Below are the code and all the weights of a small trained network. Each question names an input and a target symbol and asks about switching units off, where a switched-off unit gives its printed mean instead of its output.

import numpy as np


def w(rows, s, z=0):
    codes = np.array(rows[::2]) - 128.0
    scale = np.full(codes.shape[1], s)
    scale[-1] = z or s
    return codes * scale


def norm(h):
    return h / np.sqrt((h * h).mean(-1, keepdims=True) + 1e-5)


def f(y):
    return y / 2 * (1 + np.tanh(0.7978845608 * (y + 0.044715 * y**3)))


def softmax(a):
    e = np.exp(a - a.max(-1, keepdims=True))
    return e / e.sum(-1, keepdims=True)


def log_softmax(a):
    a = a - a.max(-1, keepdims=True)
    return a - np.log(np.exp(a).sum(-1, keepdims=True))


def net(x, mask):
    ids = ['ΔΠΨθλτω'.index(c) for c in x.split()]
    T = len(ids)
    res = E[ids] + P[:T]
    u = 0
    for l in range(2):
        q, k, v = (norm(res) @ M[l].T for M in (Q, K, V))
        z = softmax(np.where(np.tri(T) > 0, q @ k.T / 2**0.5, -1e9)) @ v
        res = res + np.where(mask[u], z, O[l][:, -1]) @ O[l][:, :-1]
        u += 1
        y = f(norm(res) @ A[l][:, :-1].T + A[l][:, -1])
        res = res + np.where(mask[u : u + 8], y, B[l][:, -1]) @ B[l][:, :-1]
        u += 8
    return log_softmax(norm(res)[-1] @ U[:, :-1].T + U[:, -1])


Q, K, V, O, A, B = {}, {}, {}, {}, {}, {}
E = w([
[230,125,91,118,145,48,71,112,169,206,46,79],'Δ',
[40,149,146,151,111,79,157,127,150,96,253,119],'Π',
[75,148,182,176,80,71,184,126,181,88,155,156],'Ψ',
[135,78,95,30,142,169,157,171,34,197,177,202],'θ',
[68,157,127,128,162,179,191,153,184,120,149,39],'λ',
[64,239,148,130,182,169,145,37,156,207,142,91],'τ',
[30,115,111,15,41,190,159,188,65,216,238,182],'ω',
],0.022)
P = w([
[154,82,161,129,202,166,64,88,133,37,139,107],'0',
[118,147,249,121,208,18,93,164,68,131,145,131],'1',
[156,112,167,120,211,78,121,63,82,113,131,112],'2',
[59,140,176,142,151,131,88,123,117,120,111,162],'3',
[170,162,133,172,133,109,127,195,121,103,157,115],'4',
[152,134,166,146,176,147,190,153,189,169,161,147],'5',
[173,141,73,143,142,151,135,144,135,132,104,143],'6',
[128,133,81,168,103,149,125,158,118,149,147,144],'7',
[171,156,28,132,156,161,189,129,106,165,122,89],'8',
[119,165,68,142,134,123,182,193,104,170,155,180],'9',
[152,167,79,144,138,146,196,145,53,240,128,187],'10',
],0.016)
Q[0] = w([
[178,58,109,2,103,136,90,166,40,211,119,185],'0.h1',
[209,98,128,88,89,92,76,136,136,168,65,125],'0.h1',
],0.068)
K[0] = w([
[56,126,107,201,26,104,182,170,173,42,252,208],'0.h1',
[3,182,214,104,94,158,158,208,114,201,184,144],'0.h1',
],0.048)
V[0] = w([
[202,89,83,141,113,94,15,125,203,135,55,150],'0.h1',
[130,133,157,67,161,143,215,144,66,96,6,164],'0.h1',
],0.018)
O[0] = w([
[187,39,127,243,167,254,138,89,215,67,243,141,2],'0.h1',
[31,126,117,133,91,120,16,161,92,235,243,75,9],'0.h1',
],0.0079,0.0086)
A[0] = w([
[32,163,67,163,79,140,147,130,193,97,95,45,151],'0.n1',
[99,203,161,133,158,147,206,147,142,57,95,94,102],'0.n2',
[126,252,105,225,137,9,183,49,216,178,149,79,254],'0.n3',
[111,106,101,136,118,135,52,131,102,189,119,94,133],'0.n4',
[235,194,5,177,77,146,196,222,154,243,142,126,190],'0.n5',
[114,159,84,161,87,217,169,180,155,89,175,98,124],'0.n6',
[119,166,243,130,173,86,55,88,137,44,145,47,204],'0.n7',
[120,178,68,114,141,163,238,194,77,170,185,148,129],'0.n8',
],0.027,0.0091)
B[0] = w([
[101,166,134,134,148,142,202,163,111,130,122,114,157],'0.n1',
[144,180,174,154,148,134,205,142,113,124,126,154,187],'0.n2',
[149,100,136,243,180,83,149,208,101,155,126,67,235],'0.n3',
[182,145,163,150,104,123,157,107,138,154,158,155,174],'0.n4',
[135,157,5,94,92,132,144,79,150,161,36,148,228],'0.n5',
[99,147,158,181,122,114,130,107,153,141,169,87,201],'0.n6',
[146,161,164,101,124,100,95,78,213,112,97,168,175],'0.n7',
[161,67,93,116,142,120,153,183,126,109,96,168,252],'0.n8',
],0.032,0.023)
Q[1] = w([
[80,161,104,3,106,252,4,67,90,94,157,51],'1.h1',
[129,91,150,99,107,194,79,140,87,123,207,124],'1.h1',
],0.058)
K[1] = w([
[139,28,76,35,88,40,50,195,38,197,44,177],'1.h1',
[132,153,128,2,88,97,139,132,105,63,153,203],'1.h1',
],0.044)
V[1] = w([
[236,44,138,180,150,47,39,113,93,238,153,238],'1.h1',
[80,136,111,88,109,1,164,246,102,180,60,145],'1.h1',
],0.026)
O[1] = w([
[103,71,91,154,8,142,131,40,55,88,166,95,118],'1.h1',
[47,127,127,190,109,95,73,9,204,109,130,110,3],'1.h1',
],0.013,0.0067)
A[1] = w([
[141,153,162,175,172,96,41,80,172,120,82,68,128],'1.n1',
[121,130,95,165,80,124,137,109,131,103,110,97,98],'1.n2',
[95,104,156,131,95,166,124,103,66,102,177,110,3],'1.n3',
[128,135,139,203,129,106,149,145,123,121,166,48,216],'1.n4',
[146,118,146,133,181,126,105,194,114,153,116,96,91],'1.n5',
[41,101,153,134,150,149,52,66,163,77,125,125,61],'1.n6',
[172,125,186,147,155,164,80,79,191,90,151,117,72],'1.n7',
[66,142,70,253,177,145,142,132,168,176,160,97,201],'1.n8',
],0.05,0.0039)
B[1] = w([
[152,156,195,154,163,175,234,105,133,96,33,207,173],'1.n1',
[138,187,107,124,167,124,172,121,152,104,97,110,162],'1.n2',
[153,151,94,89,91,175,101,127,186,131,176,202,134],'1.n3',
[66,175,154,149,192,113,140,127,180,124,110,176,227],'1.n4',
[95,147,88,185,117,132,88,95,162,114,155,67,190],'1.n5',
[66,91,83,35,151,183,47,97,58,186,101,46,139],'1.n6',
[91,110,200,83,120,123,237,131,99,123,55,198,154],'1.n7',
[135,141,217,253,149,141,172,210,115,154,192,96,253],'1.n8',
],0.037,0.061)
U = w([
[166,163,210,124,168,179,160,95,112,50,107,171,249],'Δ',
[129,167,83,165,174,150,87,121,210,159,121,139,128],'Π',
[186,142,71,165,103,193,140,135,85,169,142,80,105],'Ψ',
[166,2,96,163,150,207,103,97,135,35,99,154,14],'θ',
[117,103,133,126,52,76,114,71,93,172,104,178,76],'λ',
[94,144,102,84,140,217,99,70,93,159,85,128,141],'τ',
[150,186,69,110,63,209,118,80,165,140,135,200,79],'ω',
],0.0069,0.0016)

Each question gives the input, a string of symbols that net reads in full, and the target symbol t.
The units are the heads (2 rows each of Q, K, V and O) and the neurons (one row each of A and B). Each row of codes is followed by its name. A weight is (code - 128) times the scale printed after its matrix; where a second scale follows, it is the last column's (O, A, B and U).
mask holds one flag per unit, layer by layer, with each layer's heads first. A switched-off unit (its flag False) gives its mean, the last column of its rows in O or B, instead of its output. The means were averaged over made-up inputs and are rounded, as every weight is.
A unit's drop is (log p(t) with every unit on - log p(t) with that unit switched off) / (log p(t) with every unit on - log p(t) with every unit switched off).
most important unit: the unit with the biggest drop
top k neurons: the k neurons with the biggest drops, biggest first
top k neurons in layer l: the k neurons of layer l with the biggest drops, biggest first
input τ τ θ, target λ: top 4 neurons in layer 0	(0.n3; 0.n8; 0.n2; 0.n5)
input θ θ θ, target ω: top neuron in layer 0	(0.n4)
input θ ω Δ θ θ, target τ: top 2 neurons in layer 0	(0.n3; 0.n2)
input Δ θ θ, target Ψ: top 2 neurons	(1.n4; 1.n1)
input λ λ θ ω, target Π: top 3 neurons in layer 0	(0.n5; 0.n1; 0.n8)
input ω τ ω, target τ: top 3 neurons	(0.n3; 1.n6; 1.n8)
input ω τ λ θ, target τ: top 3 neurons	(0.n3; 1.n6; 1.n8)
input Ψ Δ Ψ θ, target θ: top 2 neurons in layer 1	(1.n8; 1.n4)
input θ Δ θ, target ω: top 4 neurons	(1.n3; 0.n4; 1.n8; 0.n3)
input λ θ θ, target Π: top 3 neurons	(0.n8; 0.n7; 1.n8)
input θ Δ Δ ω θ Ψ ω θ ω ω Δ, target Ψ: top 2 neurons in layer 0	(0.n5; 0.n3)
input τ τ Π ω, target λ: top 4 neurons in layer 1	(1.n8; 1.n1; 1.n4; 1.n2)
input Δ λ ω, target Ψ: top 3 neurons	(1.n4; 1.n1; 0.n5)
input Δ Π ω, target Ψ: top 4 neurons	(1.n4; 1.n1; 1.n7; 0.n5)
input θ λ ω ω, target ω: top 3 neurons in layer 1	(1.n3; 1.n8; 1.n4)
input ω θ ω, target τ: top neuron	(1.n6)
input λ θ Ψ ω, target Π: top 4 neurons	(0.n8; 0.n5; 1.n8; 1.n1)
input Π θ λ θ θ Ψ θ Π λ τ λ, target Ψ: top 2 neurons in layer 0	(0.n5; 0.n8)
input Π ω λ Δ τ θ Δ Π Ψ τ Δ, target Ψ: top 3 neurons	(1.n4; 1.n1; 0.n5)
input Ψ ω Π θ, target θ: most important unit	0.n8
